Below is a small trained network, with its code and all its weights. Each question gives an input and a class and asks what happens when units are switched off, that is, made to give their printed mean instead of their output.

import numpy as np


def w(rows, s, z=0):
    codes = np.array(rows[::2]) - 128.0
    scale = np.full(codes.shape[1], s)
    scale[-1] = z or s
    return codes * scale


def f(y):
    return np.maximum(y, 0)


def log_softmax(a):
    a = a - a.max(-1, keepdims=True)
    return a - np.log(np.exp(a).sum(-1, keepdims=True))


def net(x, mask):
    res = np.array(x, float).reshape(1, 5) / 4 @ E
    y = f(res @ A[0][:, :-1].T + A[0][:, -1])
    res = res + np.where(mask, y, B[0][:, -1]) @ B[0][:, :-1]
    return log_softmax(res[-1] @ U[:, :-1].T + U[:, -1])


A, B = {}, {}
E = w([
[72,56,83,182,122,212,43,254],'x0',
[155,134,142,102,175,105,100,134],'x1',
[115,161,179,103,35,136,182,221],'x2',
[179,207,138,162,110,249,75,16],'x3',
[143,160,131,130,109,127,124,87],'x4',
],0.0061)
A[0] = w([
[101,149,205,151,202,100,156,101,65],'neuron 1',
[212,172,139,129,192,199,121,79,170],'neuron 2',
[66,111,139,135,110,165,119,137,159],'neuron 3',
[112,103,69,139,107,41,140,135,94],'neuron 4',
[149,161,123,157,93,114,100,124,104],'neuron 5',
[177,164,90,71,130,99,224,98,233],'neuron 6',
[153,180,117,127,158,202,114,97,10],'neuron 7',
[121,103,86,153,168,86,73,103,230],'neuron 8',
[165,131,167,128,133,223,88,121,54],'neuron 9',
[139,120,146,68,64,136,77,170,116],'neuron 10',
[143,121,116,140,68,195,94,67,13],'neuron 11',
[30,91,56,222,142,205,57,201,203],'neuron 12',
[184,152,149,157,122,123,163,107,24],'neuron 13',
[168,214,180,63,100,87,254,164,242],'neuron 14',
[160,181,152,156,50,187,97,104,204],'neuron 15',
[192,61,34,127,246,57,53,157,254],'neuron 16',
[119,89,163,172,148,191,133,88,129],'neuron 17',
],0.0076,0.0017)
B[0] = w([
[94,173,96,145,151,168,113,126,159],'neuron 1',
[100,152,142,158,138,136,201,174,215],'neuron 2',
[152,132,107,173,151,138,104,91,164],'neuron 3',
[56,151,232,80,115,124,162,190,167],'neuron 4',
[123,111,133,102,254,112,119,128,146],'neuron 5',
[94,167,146,205,126,134,131,119,209],'neuron 6',
[95,111,177,100,148,157,173,146,176],'neuron 7',
[163,112,145,214,92,244,173,171,182],'neuron 8',
[69,126,197,148,162,130,118,220,179],'neuron 9',
[150,163,98,162,116,172,122,141,163],'neuron 10',
[93,135,133,31,204,123,119,182,177],'neuron 11',
[140,185,152,186,174,75,102,138,254],'neuron 12',
[88,134,162,144,128,41,57,149,157],'neuron 13',
[163,176,170,183,99,155,125,125,236],'neuron 14',
[174,143,210,136,204,134,172,173,211],'neuron 15',
[124,134,90,165,148,200,175,145,226],'neuron 16',
[160,133,145,141,129,147,163,189,163],'neuron 17',
],0.0057,0.0074)
U = w([
[205,140,84,146,145,153,142,129,249],'0',
[170,60,126,194,68,217,153,116,249],'1',
[190,50,155,193,137,114,108,98,218],'2',
[70,51,196,27,158,171,192,161,52],'3',
[168,151,105,254,112,82,52,74,7],'4',
[185,30,63,70,53,145,101,71,7],'5',
],0.005,0.0018)

Each question gives the input, the list of numbers given to net, and the class t.
The units are the neurons (one row each of A and B). Each row of codes is followed by its name. A weight is (code - 128) times the scale printed after its matrix; where a second scale follows, it is the last column's (A, B and U).
mask holds one flag per neuron, in row order. A switched-off neuron (its flag False) gives its mean, the last column of its row in B, instead of its output. The means were averaged over made-up inputs and are rounded, as every weight is.
A unit's drop is (log p(t) with every unit on - log p(t) with that unit switched off) / (log p(t) with every unit on - log p(t) with every unit switched off).
The circuit of an input: a set's keep is (log p(t) with only the set's units on - log p(t) with every unit switched off) / (log p(t) with every unit on - log p(t) with every unit switched off). Starting from the 12 units with the biggest drops (on a tie, the unit counted first), units are removed one at a time, each time the one whose removal leaves the highest keep (on an exact tie, the one counted first), for as long as the keep stays at least 0.8.
circuit, biggest first: the units of the circuit, biggest drop first
unit that matters most: the unit with the biggest drop
k most important neurons: the k neurons with the biggest drops, biggest first
drop of u: that unit's drop, to one decimal
input [5,-2,-2,6,0], class 3: circuit, biggest first -> (neuron 11; neuron 9; neuron 7)
input [0,-5,4,8,-6], class 3: unit that matters most -> neuron 11
input [7,2,-2,7,-3], class 3: circuit, biggest first -> (neuron 11; neuron 9)
input [5,3,-5,8,7], class 3: circuit, biggest first -> (neuron 11; neuron 7; neuron 9)
input [-6,-1,-8,-8,-2], class 1: 2 most important neurons -> (neuron 8; neuron 16)
input [-6,5,5,-3,5], class 4: 2 most important neurons -> (neuron 14; neuron 6)
input [-7,-4,0,8,-6], class 3: 2 most important neurons -> (neuron 11; neuron 7)
input [3,-7,2,8,-2], class 3: drop of neuron 14 -> 0.1
input [5,3,3,5,4], class 3: drop of neuron 14 -> 0.2
input [4,-5,5,8,5], class 3: drop of neuron 11 -> 0.3
input [-6,6,-8,-7,0], class 1: drop of neuron 11 -> 0.1
